Here are made-up things, facts about them, and rows of numbers that follow some of those facts. Name the thing behind each unnamed row.

There are 4 kinds of fact about the things: ξ, π, Φ, β.
betim	ξ	skinol; betim	ξ	stuvi; brastifom	ξ	drafis; brastifom	ξ	fote; broskal	ξ	losur; broskal	ξ	milem; bustaron	ξ	drafis
bustaron	ξ	flosel; butrol	ξ	buze; butrol	ξ	stuvi; diplagen	ξ	saskir; drutris	ξ	klesi; drutris	ξ	fletan; grokla	ξ	stibros
grokla	ξ	zerem; grusil	ξ	brozes; kloboklek	ξ	daplidas; klomol	ξ	ladrom; klomol	ξ	bistizis; klomol	ξ	pugrim; lufon	ξ	flostevor
luklum	ξ	kidan; luklum	ξ	pluti; mugem	ξ	figi; mugem	ξ	mibres; mugem	ξ	brigo; nebrisa	ξ	figi; nebrisa	ξ	grabu
nubrir	ξ	steklik; nubrir	ξ	daske; nubrir	ξ	fote; nubrir	ξ	zigam; nutol	ξ	drutrivul; pliflem	ξ	vedon; pliflem	ξ	pipler
pliflem	ξ	tredrul; pliflem	ξ	zetul; pliplus	ξ	bramir; pliplus	ξ	mosum; plozer	ξ	drosen; plozer	ξ	zerem; restik	ξ	driflin
restik	ξ	gekin; restik	ξ	fipor; restik	ξ	skinol; ridruk	ξ	lato; ridruk	ξ	broplek; rire	ξ	skiflis; rire	ξ	stavi
skiklaka	ξ	drafis; skiklaka	ξ	driplir; skiklaka	ξ	kestorul; skiklaka	ξ	flosel; sodistuk	ξ	potrek; stabafli	ξ	flotrum; stabafli	ξ	flostevor
stebre	ξ	zerem; stelir	ξ	litruzos; stelir	ξ	plivir; stelir	ξ	dobel; stelir	ξ	pugon; stelom	ξ	pobu; stestu	ξ	klolovos
stestu	ξ	tiro; stestu	ξ	skidror; storabik	ξ	gestas; tetor	ξ	dobel; tetor	ξ	pobu; tetor	ξ	braklek; trokla	ξ	sivim
trokla	ξ	broplek; trokla	ξ	brupa; troske	ξ	plaga; troske	ξ	pludra; vaplis	ξ	zanis; vaplis	ξ	brefa; vaplis	ξ	bistizis
vaplis	ξ	grabu; vaplis	ξ	fipor; vaplis	ξ	milem; vasatus	ξ	fote; veskal	ξ	stobes; veskal	ξ	pipler; veskal	ξ	stuklos
vinefla	ξ	klesi; vinefla	ξ	daplidas; zatru	ξ	natur; zatru	ξ	gaplel; zoskestu	ξ	bepir; bepir	π	686; betim	π	258
bistizis	π	258; braklek	π	258; bramir	π	22; brastifom	π	258; brefa	π	628; brigo	π	628; broplek	π	628
broskal	π	628; brozes	π	727; brupa	π	628; bustaron	π	628; butrol	π	727; buze	π	628; daplidas	π	628
daske	π	686; diplagen	π	727; dobel	π	727; drafis	π	628; draflo	π	258; driflin	π	686; driplir	π	628
drosen	π	727; drutris	π	628; drutrivul	π	628; figi	π	628; fipor	π	22; fletan	π	628; flosel	π	258
flostevor	π	628; flotrum	π	727; fote	π	628; gaplel	π	628; gekin	π	628; gestas	π	727; grabu	π	686
grokla	π	22; grugelan	π	22; grusil	π	727; kestorul	π	686; kidan	π	258; klesi	π	628; klikufas	π	727
kloboklek	π	686; klolovos	π	628; klomol	π	628; ladrom	π	258; lato	π	258; litruzos	π	22; losur	π	727
lufon	π	258; luklum	π	258; mibres	π	22; milem	π	22; mosum	π	22; mugem	π	686; natur	π	628
nebrisa	π	22; nubrir	π	22; nutol	π	628; pipler	π	686; plaga	π	686; pliflem	π	628; pliplus	π	628
plivir	π	686; plozer	π	727; pludra	π	686; pluti	π	727; pobu	π	22; potrek	π	628; pugon	π	628
pugrim	π	628; restik	π	258; ridruk	π	628; rire	π	686; ritun	π	686; saskir	π	628; sivim	π	22
skegel	π	628; skidror	π	727; skiflis	π	22; skiklaka	π	628; skinol	π	727; sodistuk	π	22; stabafli	π	628
stavi	π	628; stebre	π	22; steklik	π	727; stelir	π	686; stelom	π	628; stestu	π	727; stibros	π	258
stobes	π	686; storabik	π	628; stuklos	π	22; stuvi	π	628; tetor	π	22; tiro	π	628; tredrul	π	258
trokla	π	628; troske	π	628; vaplis	π	686; vasatus	π	686; vedon	π	727; veskal	π	628; vinefla	π	628
zanis	π	727; zatru	π	258; zerem	π	628; zetul	π	258; zigam	π	22; zoskestu	π	628; bepir	Φ	215
betim	Φ	215; bistizis	Φ	709; braklek	Φ	490; bramir	Φ	709; brastifom	Φ	215; brefa	Φ	490; brigo	Φ	490
broplek	Φ	145; broskal	Φ	215; brozes	Φ	145; brupa	Φ	490; bustaron	Φ	490; butrol	Φ	215; buze	Φ	145
daplidas	Φ	490; daske	Φ	145; diplagen	Φ	145; dobel	Φ	145; drafis	Φ	490; draflo	Φ	490; driflin	Φ	215
driplir	Φ	490; drosen	Φ	490; drutris	Φ	145; drutrivul	Φ	490; figi	Φ	215; fipor	Φ	490; fletan	Φ	490
flosel	Φ	215; flostevor	Φ	215; flotrum	Φ	145; fote	Φ	490; gaplel	Φ	490; gekin	Φ	709; gestas	Φ	709
grabu	Φ	215; grokla	Φ	215; grugelan	Φ	145; grusil	Φ	145; kestorul	Φ	145; kidan	Φ	490; klesi	Φ	145
klikufas	Φ	145; kloboklek	Φ	490; klolovos	Φ	145; klomol	Φ	490; ladrom	Φ	490; lato	Φ	215; litruzos	Φ	709
losur	Φ	709; lufon	Φ	145; luklum	Φ	490; mibres	Φ	490; milem	Φ	215; mosum	Φ	145; mugem	Φ	145
natur	Φ	215; nebrisa	Φ	490; nubrir	Φ	145; nutol	Φ	490; pipler	Φ	490; plaga	Φ	145; pliflem	Φ	709
pliplus	Φ	215; plivir	Φ	215; plozer	Φ	490; pludra	Φ	490; pluti	Φ	215; pobu	Φ	709; potrek	Φ	709
pugon	Φ	145; pugrim	Φ	215; restik	Φ	145; ridruk	Φ	490; rire	Φ	490; ritun	Φ	145; saskir	Φ	709
sivim	Φ	490; skegel	Φ	145; skidror	Φ	145; skiflis	Φ	145; skiklaka	Φ	490; skinol	Φ	490; sodistuk	Φ	709
stabafli	Φ	215; stavi	Φ	215; stebre	Φ	490; steklik	Φ	490; stelir	Φ	145; stelom	Φ	709; stestu	Φ	709
stibros	Φ	215; stobes	Φ	145; storabik	Φ	490; stuklos	Φ	490; stuvi	Φ	145; tetor	Φ	490; tiro	Φ	490
tredrul	Φ	709; trokla	Φ	215; troske	Φ	145; vaplis	Φ	145; vasatus	Φ	215; vedon	Φ	215; veskal	Φ	490
vinefla	Φ	490; zanis	Φ	215; zatru	Φ	709; zerem	Φ	490; zetul	Φ	215; zigam	Φ	490; zoskestu	Φ	709
bepir	β	ritun; brigo	β	mosum; bustaron	β	vasatus; daplidas	β	mugem; daske	β	brupa; diplagen	β	bepir; driflin	β	flosel
driplir	β	pliflem; drutris	β	drutrivul; figi	β	saskir; fipor	β	stobes; fletan	β	betim; flosel	β	kidan; flotrum	β	broplek
fote	β	trokla; gekin	β	stestu; grabu	β	klomol; grugelan	β	pludra; grusil	β	zoskestu; kestorul	β	nubrir; kidan	β	buze
klomol	β	stebre; losur	β	bustaron; lufon	β	stavi; luklum	β	gekin; natur	β	tiro; nebrisa	β	stabafli; nutol	β	drosen
pliflem	β	stibros; pliplus	β	stelir; plivir	β	dobel; pluti	β	skiklaka; potrek	β	ladrom; saskir	β	drutris; skegel	β	mibres
skiflis	β	daske; skinol	β	sodistuk; sodistuk	β	nebrisa; stabafli	β	brigo; stebre	β	grusil; steklik	β	grokla; stestu	β	brozes
stobes	β	skidror; storabik	β	flostevor; stuklos	β	skinol; tredrul	β	luklum; vedon	β	potrek; vinefla	β	lato; zanis	β	troske
zatru	β	butrol; zetul	β	stuklos; zoskestu	β	pobu

Known rows:
restik: [  3  -4  17   6  -3   1  -6  -1   2 -13   4  -1   6   9  -4  15   4  17
   9  -2  -4   0   3   2 -15 -21  15   8   9   2  12]
vedon: [  5  -5  -5   5  -8   0  -7 -17  -1  -6  11   0   7  12 -12  -9   3  27
  -1  14  -5  -7  -5  18  -6 -18   4   5  -6 -18  10]
losur: [ 10  -9  -1   5 -10   6  -7 -17   1  -6   5   2   6   2  -9  -3   3  19
  -2  -2  -5  -7 -10  13 -11 -17   3   3  -5  -7   6]
braklek: [  1 -11  -6   6  -8   0  -7 -17  -4 -14  10   0  15   6   3  -9   3  18
  14  -2  -4  -4 -10  32 -14 -19   3   2   2  -9  -3]
veskal: [  2   9  -5   6  -8  -1  -5 -18   5  -8  21  -8   7  30 -12  -6  17  21
   8  12  -6  -3  -1   2   3 -22  13   7   4 -18  -2]
nubrir: [  1 -10   9   5   6  20   4   0   0 -12   8  -1   7   4 -10  -8   5  17
   8   5  -5  -4  -9   2   5 -15  21   3   3 -19  -4]
zerem: [  1  -9  -6  13  -8   5  -4 -18   9   2   9  -9  23  15  -7  -9   3  26
  -2  -4  -5  -8  -9  12 -16 -23   2  11  -6 -18  -5]
gekin: [  1  -3  -2   7 -10   1  -5 -11   1 -11   4  -8   6   5 -10   2   3  24
  -1  -4  -5  -6  -7   2 -10 -23   3  12   2   8  -3]
stabafli: [  1  -4  -1   6  -8   1  -6 -17   4  -7  15  -8   8   6 -10  -4  17  18
   4  -3  -4   2  -2   2  -8 -22   7   3   7 -15  -4]
pliplus: [  1  -4  -1   6  -8   1  -6 -18   4  -7  14  -9   7   6 -10  -4  17  19
   4  -3  -4   1  -2   2  -8 -22   8   3   6 -16  -4]
zanis: [ 13  -7  -1   5 -11   7  -6 -16   3  -6   4   4   6   3 -10   1   3  19
  -2  -3  -5  -7 -10  12 -11 -17   3   3  -5  -2   7]
stuklos: [  2   3  -6   6  -8   0  -6 -16  -3 -12   6  -5  12  22 -13  -8   3  27
  -1   3  -7  -7  -7  11  -6 -13  15  10  -4 -19  -2]
steklik: [  1 -11  -4   5  -8  12  -4  -5  -2  -6   8  -2   6   2  -9  -9   3  19
   6   7  -5  -7 -10   9  -2 -22   2   2  -6 -19   1]
brefa: [  9   5  -5   6 -10   5  -6 -18   2  -8   5  -7   6   7  -6   5   3  20
  -1  -4  -5  -7 -10   2  -9 -22   3   5   1   1  -4]
klolovos: [  1  -5  -5  10  -9   2  -6 -17  -2  -7   6  -9   8   3 -10  -8   6  24
   0  -3  -5  -7  -7   2 -13 -22   4   4  -3 -14  -4]
broskal: [  8   4   0   6 -11   5  -6 -17   7  -7   5  -5   6  10  -3   9  11  19
  -1  -3  -4  -2  -8   1  -3 -22  11   3   9  -5  -4]
mugem: [ 12  -3   6   6  -9   8  -6 -19   3 -12   6   1   6  14   5   8  15  17
  -1   1  -4  -7  -4   2 -10   1   5   3   7 -19  -1]

Which thing is each row?
No name comes twice in this set of rows, the named rows included.
[  1 -10  20   5  -8   2  -6   1   8 -10   5  -7   6   3 -11   1   9  18
  -1   3  -4  -1   2  13  -9 -21   4   6  -1   3  15]	butrol
[  2 -10   2   6  10   6   5   1  -3 -12   8   2   6   3   3   0   3  17
  27   8  -3  -4  -6   1  -4 -22   7   3  -5 -19   0]	brastifom
[  0 -10   5   5  -7   3  -7 -17  -2 -13  18   2  18  12  -8  -9   8  18
   1   0  -5   3 -10  26  -3 -10  18   2  20 -16  -4]	tetor
[  1 -10  -5   5  -5  17   2  -2  -3 -12   5  -5   8   4  -9  -8   2  19
   3  -2  -6  -8 -11   2  -2 -17   9   3  -5 -20  -4]	zigam
[  1 -10  -5   6  -9   2  -5 -18  -1 -13  23  -8  12  11  -4  -8  12  18
   8  -2  -2   3 -10  18  -4 -22   4   2  13  -6  -5]	stelom
[  2 -11   0   6  -4   7  -7 -18  12   2  10  -1  21   3  -9  -8   4  21
  -2  -2  -4  -8  -6  24 -16 -22   2   6  -6 -18   5]	drosen
[  1  -9  -5   7  -9  15  -7 -19  -4 -11   5  -9  12   2 -11  -8   3  20
   1  -2  -6  -5   2   2 -14 -10  21  12  -4 -19  -4]	sivim
[  2 -11  11   6   6   9  -6 -17  19   3  20   2  21   9  -7  -4  12  18
  -2   2  -3  -7  -2  17 -16 -23   3   4  -5 -18   9]	plozer
[  1 -11  -5   6  -9   1  -6 -18  -3 -14  12  -5   8  10  -2  -8   4  18
   4   1  -5  -7 -10  36 -14  -3   2   3   4 -11  -4]	plivir
[  1  -8  16   6  -1   1  -5   2  -1 -13   5  -6   7   7  -9  11   3  17
  11  -3  -5  -1   5   4 -15 -22  11  11   6   4  12]	betim
[  2  -8  -5   8  -5   1  -8 -18  -5 -12   6  -8   7   2 -10  -4   3  18
  18   1  -6  -2   9   2 -15 -17  11   9  -5 -15   0]	lato
[  8   0  -6   6  -9  11  -7 -17  -3 -12   4   1   9   4 -10  -8   3  18
  -2  -4  -6  -8 -10   3 -12 -10  15   3  -1 -19  -4]	mibres
[  6   1  -4   5 -10  12  -6 -15  -3 -11   3   1   7   5 -10  -4   3  20
  -3  -4  -6  -8 -10   6 -13 -12  13   8   0 -11  -4]	milem
[  2  -9  -6   7  -1   2   2  -4  -3 -13   5  -2   7   3  -3  -8   2  18
  20   1  -5  -8 -10   2 -12 -22   3   2  -6 -19  -3]	flosel

The same things again, as new rows of numbers:
Some rows with their names:
tetor: [ -4   2  10   5  20  16 -14  -3 -21  -6 -13 -16 -13]
skidror: [-17   5  17   3   5   8   2  -1  19  -7  -1   2   2]
pipler: [-25  -4  11 -10  10   3   6 -20  34  14  -8  -7 -10]
veskal: [-10 -20   2   0  12   0 -12  11  19  11 -16 -23 -21]
kestorul: [  1   4  24   0  -1   6  12 -11  10   8   0   8   7]
gaplel: [  1   1  16  -3  10   7  -1   7  12  -6  -1   8 -10]
luklum: [ -2  -8  16  11   2  18  -1   2   3  -2  -2 -18  -1]
troske: [  1  -6   9   5   1   2  -6  19  -1   1  -6 -10 -11]
flosel: [ 15  -4  33   0  13  23   8 -16  20  -4   1   8   7]
pluti: [-17   4  17   1   6   8   3  -2  17  -7   0   0   1]
klomol: [  7  -1  -5   1 -21   8   5  26 -24   9  -1  -2 -22]
drutris: [ -9  -5   9  11  -4   5 -13  30   0   0   6  -2  -1]
stestu: [-20  -3   9  14  -2   3  -3  12   4  -2  -7 -18   0]
tredrul: [-11 -13  18  -5  19  20   0 -20  37   4  -7 -13 -10]
flostevor: [ 0  2 18 -5 12  6  1  5 17 -7  0 11 -8]
drafis: [21 -2 28 -6 17  6  3  0 19 -5 -2 18 -1]
dobel: [ -7  13  30 -11  39   8   8 -15 -20 -14  -2  -8 -19]

Which thing is each row?
No name comes twice in this set of rows, the named rows included.
[ -2  -6  18   9   3  19   0  -1   6  -3  -1 -16  -1]	lufon
[ -1  10  19  -7  31  20  -6 -19   0 -13  -5   8 -11]	pobu
[-22  -4  10  -6   8   2   6 -16  28  14  -7  -9  -9]	stobes
[-10  12   0  -6 -20  18  16   8  -4   4   8   8 -14]	zanis
[-14   6  12   3  -5   5   9  -4   1   7   0  -2  -2]	ritun
[  2  -1  13  -1   7   5  -1  11   6  -3  -3   3 -12]	skegel
[-19  -9   3  -2  10  18 -17 -18  52   2 -12   3  -2]	stuklos
[16 -3 24 -2 13  6  0  4 14 -4 -4 10 -2]	driplir
[ -8   2 -16   6 -36  20  -1   9 -13   7  -1  10  -5]	nebrisa
[  9   6  34  -7  37  21   8 -19 -22 -11   1 -11 -19]	braklek
[-27  -9  12  -6  16   4  -3 -12  39   3 -11 -12  -8]	vedon
[  6  -2   6   6  -3  34   4  20  12  12   2 -31 -21]	restik
[ 14   7   5  -3   8  11  12 -21  -3  10   4  41  10]	zerem
[ -7  17  -1 -10 -32  13  27  -3 -21  13  13  18 -14]	grabu

